Here is a tiny trained network, its code and every weight. The questions are about switching its units off for an input and a target symbol, where a switched-off unit gives its printed mean instead of its output.

import numpy as np


def w(rows, s, z=0):
    codes = np.array(rows[::2]) - 128.0
    scale = np.full(codes.shape[1], s)
    scale[-1] = z or s
    return codes * scale


def f(y):
    return y / 2 * (1 + np.tanh(0.7978845608 * (y + 0.044715 * y**3)))


def softmax(a):
    e = np.exp(a - a.max(-1, keepdims=True))
    return e / e.sum(-1, keepdims=True)


def log_softmax(a):
    a = a - a.max(-1, keepdims=True)
    return a - np.log(np.exp(a).sum(-1, keepdims=True))


def net(x, mask):
    ids = ['ΔΞΠβγζω'.index(c) for c in x.split()]
    T = len(ids)
    res = E[ids] + P[:T]
    r = res
    for j in range(3):
        rows = slice(2 * j, 2 * j + 2)
        q, k, v = (r @ M[0][rows].T for M in (Q, K, V))
        z = softmax(np.where(np.tri(T) > 0, q @ k.T / 2**0.5, -1e9)) @ v
        o = O[0][rows]
        res = res + np.where(mask[j], z, o[:, -1]) @ o[:, :-1]
    y = f(res @ A[0][:, :-1].T + A[0][:, -1])
    res = res + np.where(mask[3:19], y, B[0][:, -1]) @ B[0][:, :-1]
    return log_softmax(res[-1] @ U[:, :-1].T + U[:, -1])


Q, K, V, O, A, B = {}, {}, {}, {}, {}, {}
E = w([
[160,57,103,133,153],'Δ',
[188,173,92,204,178],'Ξ',
[96,127,43,11,88],'Π',
[144,229,41,83,133],'β',
[238,81,162,170,126],'γ',
[150,122,99,189,6],'ζ',
[224,173,154,14,88],'ω',
],0.014)
P = w([
[1,168,175,149,164],'0',
[64,149,131,160,134],'1',
[98,149,122,137,115],'2',
[123,130,85,130,110],'3',
[150,123,65,115,111],'4',
[179,113,48,104,102],'5',
[199,111,31,92,99],'6',
[217,96,15,91,105],'7',
],0.0095)
Q[0] = w([
[45,173,212,129,89],'head 1',
[174,124,87,154,1],'head 1',
[197,153,46,120,85],'head 2',
[50,142,133,142,104],'head 2',
[108,145,132,108,226],'head 3',
[75,96,199,108,145],'head 3',
],0.013)
K[0] = w([
[46,144,157,175,187],'head 1',
[98,134,131,199,62],'head 1',
[249,126,73,94,121],'head 2',
[69,119,156,136,218],'head 2',
[55,110,180,117,111],'head 3',
[27,145,172,162,170],'head 3',
],0.012)
V[0] = w([
[210,135,214,196,146],'head 1',
[207,125,29,145,68],'head 1',
[84,206,173,27,112],'head 2',
[30,205,2,186,126],'head 2',
[164,107,55,135,239],'head 3',
[92,39,86,172,90],'head 3',
],0.0097)
O[0] = w([
[99,128,98,205,35,110],'head 1',
[71,184,207,107,170,251],'head 1',
[195,168,139,67,92,121],'head 2',
[107,156,141,81,255,161],'head 2',
[125,133,62,154,190,111],'head 3',
[71,107,138,99,118,140],'head 3',
],0.01,0.011)
A[0] = w([
[166,157,139,159,117,105],'neuron 1',
[164,143,163,211,156,145],'neuron 2',
[149,44,159,103,121,120],'neuron 3',
[170,72,46,148,119,139],'neuron 4',
[170,137,170,89,131,80],'neuron 5',
[193,98,214,129,168,112],'neuron 6',
[155,98,77,159,84,70],'neuron 7',
[188,74,5,120,167,95],'neuron 8',
[118,104,144,116,108,101],'neuron 9',
[189,93,36,127,162,2],'neuron 10',
[149,163,138,147,165,151],'neuron 11',
[153,176,101,110,127,73],'neuron 12',
[144,96,137,196,144,131],'neuron 13',
[135,75,139,203,115,83],'neuron 14',
[73,114,145,127,100,115],'neuron 15',
[151,4,176,108,129,216],'neuron 16',
],0.013,0.0093)
B[0] = w([
[95,122,138,140,152,170],'neuron 1',
[150,59,174,92,71,213],'neuron 2',
[139,157,129,112,124,126],'neuron 3',
[126,166,92,174,66,150],'neuron 4',
[107,106,117,192,126,210],'neuron 5',
[95,131,69,93,82,180],'neuron 6',
[173,106,93,134,185,147],'neuron 7',
[191,104,80,116,171,171],'neuron 8',
[132,176,108,111,133,127],'neuron 9',
[160,141,136,164,181,132],'neuron 10',
[119,116,147,147,109,253],'neuron 11',
[142,121,156,156,152,189],'neuron 12',
[95,92,137,112,113,166],'neuron 13',
[127,113,153,41,128,150],'neuron 14',
[102,147,109,79,177,194],'neuron 15',
[69,244,48,158,112,179],'neuron 16',
],0.011,0.0058)
U = w([
[59,198,65,190,151,96],'Δ',
[96,99,142,205,183,231],'Ξ',
[126,147,92,16,151,62],'Π',
[138,228,140,144,199,5],'β',
[49,108,81,103,94,69],'γ',
[2,204,199,131,143,208],'ζ',
[167,230,138,132,95,191],'ω',
],0.0068,0.0033)

Each question gives the input, a string of symbols that net reads in full, and the target symbol t.
The units are the heads (2 rows each of Q, K, V and O) and the neurons (one row each of A and B). Each row of codes is followed by its name. A weight is (code - 128) times the scale printed after its matrix; where a second scale follows, it is the last column's (O, A, B and U).
mask holds one flag per unit, heads first, then neurons. A switched-off unit (its flag False) gives its mean, the last column of its rows in O or B, instead of its output. The means were averaged over made-up inputs and are rounded, as every weight is.
A unit's drop is (log p(t) with every unit on - log p(t) with that unit switched off) / (log p(t) with every unit on - log p(t) with every unit switched off).
The circuit of an input: a set's keep is (log p(t) with only the set's units on - log p(t) with every unit switched off) / (log p(t) with every unit on - log p(t) with every unit switched off). Starting from the 12 units with the biggest drops (on a tie, the unit counted first), units are removed one at a time, each time the one whose removal leaves the highest keep (on an exact tie, the one counted first), for as long as the keep stays at least 0.8.
circuit, biggest first: the units of the circuit, biggest drop first
k most important neurons: the k neurons with the biggest drops, biggest first
which heads matter: for each layer, one digit per head in row order, 1 if its drop is at least 0.15 and else 0, layers parted by /
drop of u: that unit's drop, to one decimal
input ω ζ ω γ ω Ξ, target ω: circuit, biggest first	head 2
input Ξ Ξ Ξ Ξ ζ γ, target ζ: which heads matter	110
input ω ζ Ξ ζ ω ζ, target ω: which heads matter	010
input Ξ Ξ Π ω ζ ζ ζ, target ζ: which heads matter	101
input Ξ ζ Ξ Π β β, target β: which heads matter	011
input ζ Ξ γ ζ Π β β ζ, target ζ: which heads matter	110
input Ξ Ξ Π, target Π: 2 most important neurons	neuron 8; neuron 5
input γ ζ ζ Δ ω β ζ γ, target ζ: which heads matter	100
input ζ Δ ζ Π Ξ ζ Δ, target ζ: circuit, biggest first	head 1; head 2
input β γ γ, target γ: which heads matter	110
input ζ ζ ω β, target ω: which heads matter	010
input ζ Π Π ζ ζ ζ Ξ β, target ζ: 2 most important neurons	neuron 11; neuron 8
input β γ ω Δ Δ, target Δ: 3 most important neurons	neuron 16; neuron 4; neuron 2
input Δ Δ ζ Δ Δ ζ Π, target ζ: circuit, biggest first	head 1
input Ξ Π β Ξ Ξ ω Π, target ω: circuit, biggest first	head 2; head 3
input Ξ ζ Ξ Ξ Ξ ζ Ξ, target ζ: circuit, biggest first	head 1; head 2
input Ξ Δ ζ ζ ζ ζ ζ Π, target ζ: drop of neuron 8	0.1
input ζ β γ γ Ξ γ Ξ, target γ: drop of neuron 14	0.2
input Δ ζ ω, target ω: drop of head 2	0.7
